Below are the code and all the weights of a small trained network. Each question names an input and a class and asks about switching units off, where a switched-off unit gives its printed mean instead of its output.

import numpy as np


def w(rows, s, z=0):
    codes = np.array(rows[::2]) - 128.0
    scale = np.full(codes.shape[1], s)
    scale[-1] = z or s
    return codes * scale


def f(y):
    return np.maximum(y, 0)


def log_softmax(a):
    a = a - a.max(-1, keepdims=True)
    return a - np.log(np.exp(a).sum(-1, keepdims=True))


def net(x, mask):
    res = np.array(x, float).reshape(1, 4) / 4 @ E
    y = f(res @ A[0][:, :-1].T + A[0][:, -1])
    res = res + np.where(mask, y, B[0][:, -1]) @ B[0][:, :-1]
    return log_softmax(res[-1] @ U[:, :-1].T + U[:, -1])


A, B = {}, {}
E = w([
[173,183,75,180,168,169,85,159,161],'x0',
[76,122,147,120,167,121,34,136,105],'x1',
[100,128,95,86,91,50,135,181,211],'x2',
[183,129,198,126,5,131,91,209,84],'x3',
],0.015)
A[0] = w([
[93,127,84,73,123,93,141,147,185,70],'N0',
[104,66,175,98,125,94,156,92,122,46],'N1',
[110,128,121,88,149,82,91,137,157,92],'N2',
[188,142,110,146,116,108,250,83,178,10],'N3',
[121,116,150,146,166,178,135,51,69,44],'N4',
[45,117,149,133,176,100,36,126,117,4],'N5',
[84,58,144,75,129,96,156,65,96,82],'N6',
[93,109,99,114,123,89,128,168,190,58],'N7',
[140,182,35,178,164,133,91,140,141,107],'N8',
[57,133,43,104,186,140,161,68,133,1],'N9',
],0.014,0.0038)
B[0] = w([
[142,194,70,98,103,185,129,44,80,217],'N0',
[206,140,106,78,158,147,98,156,185,209],'N1',
[83,179,133,127,110,108,131,69,174,187],'N2',
[45,111,226,205,157,91,255,120,146,225],'N3',
[162,248,64,143,84,209,110,33,75,230],'N4',
[1,68,183,240,206,90,252,119,113,230],'N5',
[238,73,83,76,184,151,180,218,247,230],'N6',
[151,183,63,108,99,205,108,75,75,209],'N7',
[232,39,106,109,222,182,105,182,181,235],'N8',
[79,75,173,26,14,67,41,203,33,251],'N9',
],0.0089,0.017)
U = w([
[192,51,82,115,188,140,130,186,211,106],'0',
[114,184,67,129,104,150,135,4,98,45],'1',
[35,70,169,202,163,87,215,108,148,254],'2',
[109,68,185,104,13,80,67,239,62,138],'3',
],0.011,0.0032)

Each question gives the input, the list of numbers given to net, and the class t.
The units are the neurons (one row each of A and B). Each row of codes is followed by its name. A weight is (code - 128) times the scale printed after its matrix; where a second scale follows, it is the last column's (A, B and U).
mask holds one flag per neuron, in row order. A switched-off neuron (its flag False) gives its mean, the last column of its row in B, instead of its output. The means were averaged over made-up inputs and are rounded, as every weight is.
A unit's drop is (log p(t) with every unit on - log p(t) with that unit switched off) / (log p(t) with every unit on - log p(t) with every unit switched off).
The circuit of an input: a set's keep is (log p(t) with only the set's units on - log p(t) with every unit switched off) / (log p(t) with every unit on - log p(t) with every unit switched off). Starting from all 10 units, units are removed one at a time, each time the one whose removal leaves the highest keep (on an exact tie, the one counted first), for as long as the keep stays at least 0.8.
units of the circuit, in order: the units of the circuit, biggest drop first
unit that matters most: the unit with the biggest drop
top k neurons: the k neurons with the biggest drops, biggest first
drop of u: that unit's drop, to one decimal
input [-8,0,3,-7], class 0: unit that matters most -> N6
input [7,6,2,-8], class 3: top 3 neurons -> [N9, N6, N1]
input [-7,-7,-6,-1], class 0: top 3 neurons -> [N6, N5, N1]
input [-6,6,-5,6], class 0: top 2 neurons -> [N9, N3]
input [0,8,-7,5], class 2: top 3 neurons -> [N5, N0, N7]
input [5,-8,-1,8], class 2: top 2 neurons -> [N9, N3]
input [-5,0,8,-1], class 1: top 2 neurons -> [N0, N7]
input [-3,-1,4,-3], class 1: top 3 neurons -> [N8, N0, N7]
input [-8,-8,-6,3], class 0: top 2 neurons -> [N6, N1]
input [6,-4,-6,-6], class 0: top 2 neurons -> [N8, N0]
input [4,-1,-3,-6], class 3: top 2 neurons -> [N9, N6]
input [-2,-6,-5,-1], class 2: top 2 neurons -> [N3, N0]
input [-4,-5,-2,4], class 2: top 4 neurons -> [N9, N8, N3, N6]
input [1,-8,-6,-3], class 2: top 2 neurons -> [N3, N0]
input [0,-2,7,6], class 1: top neuron -> [N9]
input [5,-7,5,4], class 2: top 4 neurons -> [N3, N4, N6, N9]
input [5,1,0,-8], class 3: drop of N9 -> 1.5
input [-5,4,5,-3], class 0: drop of N7 -> -0.1
input [0,-7,-2,0], class 2: drop of N1 -> 0.0
input [4,0,-6,6], class 1: drop of N9 -> 5.0
input [5,4,-8,8], class 1: units of the circuit, in order -> [N9]
